Here is a tiny trained network, its code and every weight. The questions are about switching its units off for an input and a class, where a switched-off unit gives its printed mean instead of its output.

import numpy as np


def w(rows, s, z=0):
    codes = np.array(rows[::2]) - 128.0
    scale = np.full(codes.shape[1], s)
    scale[-1] = z or s
    return codes * scale


def f(y):
    return np.maximum(y, 0)


def log_softmax(a):
    a = a - a.max(-1, keepdims=True)
    return a - np.log(np.exp(a).sum(-1, keepdims=True))


def net(x, mask):
    res = np.array(x, float).reshape(1, 3) / 4 @ E
    y = f(res @ A[0][:, :-1].T + A[0][:, -1])
    res = res + np.where(mask, y, B[0][:, -1]) @ B[0][:, :-1]
    return log_softmax(res[-1] @ U[:, :-1].T + U[:, -1])


A, B = {}, {}
E = w([
[171,213,97,163,144,201,84,166,75],'x0',
[73,144,7,128,213,101,90,93,109],'x1',
[143,134,91,178,162,112,238,195,163],'x2',
],0.016)
A[0] = w([
[111,91,193,86,100,115,153,177,184,231],'n1',
[147,124,64,190,198,117,188,167,181,114],'n2',
[94,116,144,117,161,64,141,91,147,129],'n3',
[116,137,110,60,140,131,61,98,123,235],'n4',
[179,231,116,147,137,198,107,157,82,129],'n5',
[156,211,107,175,160,158,151,151,116,63],'n6',
[58,66,74,88,181,35,143,127,162,153],'n7',
[159,114,112,202,207,129,239,189,166,148],'n8',
[97,132,180,80,96,131,116,58,119,254],'n9',
[121,190,74,173,164,146,107,160,21,77],'n10',
[49,122,30,131,210,96,121,89,68,152],'n11',
[227,136,193,158,108,192,93,151,101,152],'n12',
[130,125,181,103,96,111,190,129,166,157],'n13',
[168,169,219,163,104,190,222,211,169,203],'n14',
[199,229,126,188,160,244,99,135,74,162],'n15',
[165,127,197,94,72,126,108,115,117,253],'n16',
],0.011,0.0063)
B[0] = w([
[182,33,75,136,84,93,195,106,107,207],'n1',
[149,216,81,135,56,96,138,184,114,195],'n2',
[103,166,91,142,153,135,156,133,173,173],'n3',
[42,103,161,179,227,126,91,28,171,203],'n4',
[135,138,115,86,145,183,67,226,72,224],'n5',
[157,160,113,78,103,137,96,154,93,180],'n6',
[91,166,123,236,105,133,167,147,169,213],'n7',
[193,174,85,69,71,114,198,184,201,221],'n8',
[101,116,120,191,151,79,131,80,51,209],'n9',
[139,197,135,66,82,136,70,92,55,199],'n10',
[81,254,92,155,73,135,104,101,141,225],'n11',
[121,73,214,128,150,172,93,176,121,224],'n12',
[149,71,90,75,122,39,180,103,117,190],'n13',
[233,77,132,64,154,133,123,144,189,253],'n14',
[136,107,150,85,159,197,30,157,71,253],'n15',
[163,8,152,184,106,120,159,109,36,218],'n16',
],0.0094,0.024)
U = w([
[127,72,150,175,125,82,156,68,51,247],'0',
[126,82,254,163,178,167,98,166,76,202],'1',
[26,130,93,204,232,86,121,72,177,203],'2',
[28,146,103,101,204,169,52,85,103,65],'3',
[153,92,104,103,138,69,188,132,187,113],'4',
[178,109,140,75,153,199,123,205,188,49],'5',
[103,175,112,212,93,149,184,170,204,103],'6',
[126,171,62,103,73,130,103,164,79,4],'7',
],0.011,0.003)

Each question gives the input, the list of numbers given to net, and the class t.
The units are the neurons (one row each of A and B). Each row of codes is followed by its name. A weight is (code - 128) times the scale printed after its matrix; where a second scale follows, it is the last column's (A, B and U).
mask holds one flag per neuron, in row order. A switched-off neuron (its flag False) gives its mean, the last column of its row in B, instead of its output. The means were averaged over made-up inputs and are rounded, as every weight is.
A unit's drop is (log p(t) with every unit on - log p(t) with that unit switched off) / (log p(t) with every unit on - log p(t) with every unit switched off).
The circuit of an input: a set's keep is (log p(t) with only the set's units on - log p(t) with every unit switched off) / (log p(t) with every unit on - log p(t) with every unit switched off). Starting from the 12 units with the biggest drops (on a tie, the unit counted first), units are removed one at a time, each time the one whose removal leaves the highest keep (on an exact tie, the one counted first), for as long as the keep stays at least 0.8.
units of the circuit, in order: the units of the circuit, biggest drop first
k most important neurons: the k neurons with the biggest drops, biggest first
drop when u is switched off: that unit's drop, to one decimal
input [1,0,1], class 5: units of the circuit, in order -> n9
input [0,-3,1], class 4: units of the circuit, in order -> n15, n5
input [-8,-7,0], class 0: 2 most important neurons -> n16, n8
input [7,-1,1], class 5: 3 most important neurons -> n9, n16, n4
input [-6,1,3], class 6: 2 most important neurons -> n7, n14
input [-5,0,-2], class 0: 2 most important neurons -> n11, n1
input [-6,-2,0], class 0: 2 most important neurons -> n8, n14
input [-6,-5,0], class 0: 3 most important neurons -> n8, n16, n9
input [-6,-1,2], class 4: drop when n16 is switched off -> 0.0
input [5,1,-1], class 3: drop when n16 is switched off -> 0.1
input [1,7,-2], class 3: drop when n10 is switched off -> 0.6
